x = array([-12,   4,  52, -18,   9,  52,  66, -19, -14,  -9, -23, -59,  18])
The entry just right of the smallest entry is 18
Report the entry just right of -18.
9
Report the entry just left of the largest entry.
52
Report the entry just left of 4.
-12

m =
[[  1  13  29   5 -10 -18 -12]
 [ -5 -38 -25 -36   6  12  70]
 [  3   3   7   0  14  11 -21]
 [-25   6  32  -7 -10 -25 -11]
 [ 10 -36 -36 -14   0  16  16]
 [ 12  20  -2   0  20  11 -23]
 [-17  10  32  -6 -11 -23 -12]
 [  9 -41 -23  14   5   1   9]
 [ -5  22   5 -17  14  19 -34]
 [-22  10  33  -7 -13 -21 -15]
 [ 13 -47 -17  20  -3  11  -8]]
Rows and columns are numbered from 1.
The entry directly above the smallest entry -> 10
The entry in row 3 and column 1 -> 3
The entry at row 1, column 1 -> 1
Find the entry just right of the centre entry.
A: 20
Find the bottom-left entry.
A: 13
The bottom-right entry: -8
The entry directly above the largest entry is -12
Find the entry just left of the centre entry.
A: -2
Find the entry at row 1, column 3.
A: 29
The entry at row 1, column 2 -> 13
The entry in row 2 and column 1: -5
The entry directly above -15 is -34
The entry directly above -2: -36
The maximum is 70
The entry directly below the centre entry is -6
Find the entry in row 2 and column 3.
A: -25
The entry at the centre is 0
The entry directly above -14 is -7

X =
[-0.123 -0.062  1.749  0.330 -1.169 -0.744 -1.320 -0.423 -0.331 -0.735
 -1.155 -0.075 -1.739 -1.366 -0.271]
What is the entry just left of -1.320?
Answer: -0.744
The entry just right of -1.320 -> -0.423
What is the entry just right of the largest entry?
Answer: 0.330
What is the entry just left of -1.155?
Answer: -0.735
The entry just right of the smallest entry: -1.366
The entry just right of the centre entry: -0.331
What is the entry just right of -0.075?
Answer: -1.739

Questions about the array below.
1) Read off the top entry of the column that holds the smallest entry.
2) Read off the third entry from the end, reading row by row.
3) Read off the entry in the top-right corner.
4) Read off the bottom-right entry.
5) Read off the largest entry in the last row.
6) Read off the 2nd largest entry.
7) Read off the second smallest entry.
8) Read off the entry just left of the largest entry.
[[-17, 0, 5, 13, -1, 3, 2, 3, 22, 16, 0, 17, 6, 12],
 [-34, 24, -10, 3, -4, 16, 17, -5, 12, 21, -28, 17, -27, -16],
 [9, 6, 7, -25, -27, 14, 18, 16, 0, 18, 43, 7, -19, -6],
 [-28, 7, -3, 33, 11, -3, -1, -4, 8, 12, -36, 8, 12, 1],
 [-2, 8, 9, -27, 5, 8, 16, -1, 17, 16, -6, 24, -36, 23],
 [-16, 8, -33, 21, -20, 1, 3, 19, -21, 15, -4, -4, 1, -33],
 [14, 23, 44, -31, 1, -4, -2, -40, 29, -30, 32, 10, -40, 16],
 [2, -11, 20, -2, 14, 21, 27, 20, -30, 28, -37, -22, 30, -5],
 [-26, 2, -8, -5, 12, 27, 22, 6, 1, 28, -48, 3, -1, -11],
 [-15, 30, -11, -21, -37, 19, 8, -13, 15, -4, 40, 8, -41, -43],
 [4, -28, -12, 10, 7, 4, -11, 11, -6, -3, -4, -17, 45, -4],
 [16, -18, -7, 9, -12, 0, 7, 37, -36, 20, 12, -18, 31, -8],
 [12, 11, -4, -7, 9, -18, -27, -42, 2, -57, 1, -14, -18, -12]]
1) 16
2) -14
3) 12
4) -12
5) 12
6) 44
7) -48
8) -17

2,5,6,8,4,5,1,6,3,4,5,2,5
2,3,5,8,4,4,1,7,3,3,7,3,6
4,7,5,5,5,6,1,5,4,6,3,1,4
3,6,6,6,5,6,1,5,4,6,4,1,4
3,6,6,7,5,5,1,5,4,5,4,1,5
2,5,6,7,4,5,0,6,3,5,5,1,5
2,4,5,8,4,5,1,7,3,3,6,3,6
5,7,5,5,5,6,2,5,4,7,3,1,4
6,7,4,3,5,5,3,4,5,7,2,2,3
2,4,6,8,4,5,1,6,3,4,6,2,5
2,3,5,8,4,4,2,7,4,2,7,4,6
5,7,5,4,5,6,2,4,5,7,3,2,3
4,7,5,6,5,6,1,5,4,6,3,1,4
6,7,4,4,5,6,2,4,5,7,2,2,3
Give the second entry on the main diagonal.
Answer: 3
Give the first entry, reading row by row.
Answer: 2
Give the smallest entry.
Answer: 0
Give the entry in the bottom-right corner.
Answer: 3
The entry in the bottom-left corner -> 6
Give the top entry of the column that holds the smallest entry.
Answer: 1
Give the 2nd entry in reading order.
Answer: 5
The top-right entry: 5
Give the 3rd-last entry, reading row by row.
Answer: 2
The second entry on the diagonal from the top-right corner is 3
Give the first entry in the row that holds the smallest entry.
Answer: 2
Give the last entry of the smallest entry's row.
Answer: 5
The 4th entry, reading row by row is 8

[[53, 61, 59, 53, 63, 59, 48, 52], [55, 4, 80, 64, 86, 84, 17, 59], [53, 62, 60, 52, 63, 58, 46, 52], [51, 64, 62, 49, 70, 60, 43, 46], [78, 32, 53, 86, 78, 49, 29, 38], [57, 47, 61, 60, 62, 63, 53, 59], [59, 68, 61, 72, 56, 60, 42, 54], [52, 61, 61, 49, 65, 60, 46, 51], [74, 37, 56, 84, 76, 51, 31, 38], [57, 57, 58, 59, 57, 59, 55, 59], [70, 43, 53, 77, 69, 54, 39, 47], [56, 34, 69, 60, 67, 70, 38, 59], [71, 41, 56, 79, 73, 52, 36, 43], [57, 67, 63, 74, 57, 59, 36, 54], [63, 51, 56, 68, 63, 57, 48, 51]]
Read off the entry just left of the smallest entry.
Answer: 55
The minimum is 4
The third smallest entry: 29
The entry just right of the smallest entry: 80
Read off the 3rd entry in reading order.
Answer: 59

0.15	-0.07	-0.18	0.20	0.01	-0.04
The entry just right of -0.07 -> -0.18
What is the largest entry?
Answer: 0.20
The entry just left of -0.18 is -0.07

A = [-66 -50  31  16 -64 -24 -43 -61]
Find the entry just right of the smallest entry.
Answer: -50
The minimum: -66
The entry just left of 16 -> 31

Read these off the table that follows.
1) Read off the median of all entries.
2) Read off the largest entry.
3) Read off the entry just left of the largest entry.
[[ 0.074  0.139  0.266  0.087  0.038  0.140  0.202  0.005  0.129  0.126
   0.149 -0.071  0.006 -0.146  0.090]
 [ 0.074  0.161  0.226  0.093  0.042  0.188  0.223 -0.062  0.112  0.137
   0.140 -0.151 -0.002 -0.182  0.153]
 [ 0.045  0.117 -0.075  0.092  0.100  0.159  0.089 -0.026  0.049  0.051
   0.029 -0.054  0.075  0.051  0.204]
 [-0.075  0.192 -0.235  0.140  0.187  0.186  0.072  0.119  0.160 -0.098
  -0.001 -0.004  0.121  0.130  0.246]
 [ 0.025  0.181  0.263  0.108  0.062  0.154  0.223  0.065  0.193  0.078
   0.161 -0.066  0.011 -0.158  0.093]
 [ 0.115  0.112  0.056  0.074  0.045  0.196  0.155 -0.168 -0.001  0.161
   0.068 -0.179  0.023 -0.088  0.226]
 [ 0.113  0.082 -0.072  0.068  0.066  0.176  0.090 -0.158 -0.041  0.132
   0.019 -0.131  0.055  0.022  0.240]
 [-0.080  0.252 -0.143  0.158  0.172  0.260  0.168  0.047  0.194 -0.064
   0.040 -0.138  0.078 -0.026  0.297]
 [ 0.098  0.070  0.149  0.063  0.044  0.082  0.104  0.020  0.058  0.118
   0.095  0.025  0.046  0.004  0.067]
 [ 0.116  0.049  0.045  0.056  0.051  0.092  0.068 -0.037 -0.001  0.124
   0.054  0.004  0.060  0.055  0.116]
 [-0.030  0.127 -0.220  0.112  0.163  0.123  0.019  0.128  0.107 -0.067
  -0.012  0.073  0.131  0.196  0.185]
 [-0.037  0.194  0.169  0.126  0.109  0.129  0.178  0.189  0.249 -0.014
   0.136  0.031  0.050 -0.059  0.074]
 [ 0.066  0.117 -0.014  0.086  0.080  0.166  0.114 -0.057  0.044  0.085
   0.049 -0.085  0.056  0.001  0.200]]
1) 0.075
2) 0.297
3) -0.026
